Below are the code and all the weights of a small trained network. Each question names an input and a class and asks about switching units off, where a switched-off unit gives its printed mean instead of its output.

import numpy as np


def w(rows, s, z=0):
    codes = np.array(rows[::2]) - 128.0
    scale = np.full(codes.shape[1], s)
    scale[-1] = z or s
    return codes * scale


def norm(h):
    return h / np.sqrt((h * h).mean(-1, keepdims=True) + 1e-5)


def f(y):
    return np.maximum(y, 0)


def log_softmax(a):
    a = a - a.max(-1, keepdims=True)
    return a - np.log(np.exp(a).sum(-1, keepdims=True))


def net(x, mask):
    res = np.array(x, float).reshape(1, 4) / 4 @ E
    u = 0
    for l in range(4):
        y = f(norm(res) @ A[l][:, :-1].T + A[l][:, -1])
        res = res + np.where(mask[u : u + 6], y, B[l][:, -1]) @ B[l][:, :-1]
        u += 6
    return log_softmax(norm(res)[-1] @ U[:, :-1].T + U[:, -1])


A, B = {}, {}
E = w([
[205,150,189,106,76,72],'x0',
[101,120,255,130,144,99],'x1',
[158,102,132,58,170,163],'x2',
[226,154,82,63,43,122],'x3',
],0.0086)
A[0] = w([
[134,32,2,72,104,192,55],'0.n1',
[74,199,79,39,76,48,34],'0.n2',
[86,76,17,110,175,82,129],'0.n3',
[213,134,208,246,92,36,2],'0.n4',
[216,132,57,102,140,76,42],'0.n5',
[217,141,154,203,52,111,234],'0.n6',
],0.0054,0.0021)
B[0] = w([
[182,131,161,239,102,116,253],'0.n1',
[135,93,189,154,158,179,164],'0.n2',
[62,238,149,77,75,90,224],'0.n3',
[138,214,254,160,126,123,214],'0.n4',
[138,135,110,83,121,215,199],'0.n5',
[103,95,123,136,55,192,238],'0.n6',
],0.0068,0.004)
A[1] = w([
[154,184,127,109,195,105,8],'1.n1',
[160,255,162,59,177,79,210],'1.n2',
[113,71,150,136,224,91,134],'1.n3',
[218,124,78,79,115,188,47],'1.n4',
[89,117,139,100,157,93,45],'1.n5',
[170,150,131,165,162,116,52],'1.n6',
],0.0099,0.0018)
B[1] = w([
[104,113,159,186,204,128,136],'1.n1',
[92,122,126,163,126,174,197],'1.n2',
[102,72,114,56,254,236,204],'1.n3',
[235,147,115,48,106,99,253],'1.n4',
[122,193,138,51,165,170,159],'1.n5',
[241,113,86,81,140,121,136],'1.n6',
],0.0074,0.0056)
A[2] = w([
[102,140,164,190,184,79,98],'2.n1',
[106,97,17,137,121,139,3],'2.n2',
[175,254,115,146,132,139,240],'2.n3',
[196,158,149,177,157,131,129],'2.n4',
[172,148,176,42,194,92,93],'2.n5',
[162,151,177,56,129,60,90],'2.n6',
],0.0078,0.0018)
B[2] = w([
[147,114,136,44,85,150,199],'2.n1',
[101,186,124,152,107,40,176],'2.n2',
[122,95,115,153,167,148,255],'2.n3',
[153,105,177,116,12,202,176],'2.n4',
[85,168,81,119,139,100,196],'2.n5',
[181,203,74,188,125,136,183],'2.n6',
],0.011,0.005)
A[3] = w([
[170,75,109,75,87,94,140],'3.n1',
[254,121,85,67,111,173,2],'3.n2',
[106,114,46,164,140,96,29],'3.n3',
[95,97,169,106,72,78,73],'3.n4',
[118,148,69,162,63,183,249],'3.n5',
[173,120,174,247,148,95,161],'3.n6',
],0.0094,0.0019)
B[3] = w([
[226,99,112,95,166,158,173],'3.n1',
[165,59,82,114,132,157,254],'3.n2',
[153,236,162,172,125,4,163],'3.n3',
[255,169,178,159,72,134,151],'3.n4',
[105,129,95,150,196,56,242],'3.n5',
[108,163,187,66,116,106,161],'3.n6',
],0.0085,0.0073)
U = w([
[46,105,157,97,221,215,190],'0',
[64,198,76,222,154,52,98],'1',
[133,182,252,159,72,139,141],'2',
[221,107,44,102,100,165,208],'3',
[91,63,114,108,101,120,2],'4',
],0.013,0.0048)

Each question gives the input, the list of numbers given to net, and the class t.
The units are the neurons (one row each of A and B). Each row of codes is followed by its name. A weight is (code - 128) times the scale printed after its matrix; where a second scale follows, it is the last column's (A, B and U).
mask holds one flag per neuron, layer by layer. A switched-off neuron (its flag False) gives its mean, the last column of its row in B, instead of its output. The means were averaged over made-up inputs and are rounded, as every weight is.
A unit's drop is (log p(t) with every unit on - log p(t) with that unit switched off) / (log p(t) with every unit on - log p(t) with every unit switched off).
The circuit of an input: a set's keep is (log p(t) with only the set's units on - log p(t) with every unit switched off) / (log p(t) with every unit on - log p(t) with every unit switched off). Starting from the 12 units with the biggest drops (on a tie, the unit counted first), units are removed one at a time, each time the one whose removal leaves the highest keep (on an exact tie, the one counted first), for as long as the keep stays at least 0.8.
units of the circuit, in order: the units of the circuit, biggest drop first
most important unit: the unit with the biggest drop
top k neurons: the k neurons with the biggest drops, biggest first
k most important neurons of layer l: the k neurons of layer l with the biggest drops, biggest first
drop of u: that unit's drop, to one decimal
input [5,1,-2,3], class 2: units of the circuit, in order => (0.n4)
input [-6,4,-7,2], class 2: 2 most important neurons of layer 2 => (2.n6 2.n3)
input [-6,4,-8,1], class 2: units of the circuit, in order => (2.n6 3.n4 2.n1)
input [1,-5,-5,1], class 1: top 2 neurons => (3.n5 2.n1)
input [2,5,-1,-5], class 0: 3 most important neurons of layer 0 => (0.n1 0.n3 0.n6)
input [5,-5,0,-6], class 0: 4 most important neurons of layer 2 => (2.n3 2.n2 2.n1 2.n6)
input [0,8,-4,-4], class 0: top 3 neurons => (1.n3 0.n1 0.n3)
input [6,-2,-2,0], class 2: top 2 neurons => (0.n4 1.n4)
input [2,4,-2,-5], class 0: top 4 neurons => (1.n3 0.n1 0.n3 0.n6)
input [-2,1,-5,1], class 2: 2 most important neurons of layer 3 => (3.n4 3.n6)
input [-5,-5,-2,-7], class 1: top 2 neurons => (3.n3 2.n2)
input [-4,4,-3,3], class 2: top 4 neurons => (1.n4 2.n6 3.n2 3.n4)
input [-5,-4,2,1], class 1: drop of 0.n3 => 0.2
input [5,-7,0,-5], class 1: most important unit => 0.n3
input [-2,-8,5,-8], class 1: drop of 2.n2 => 0.2
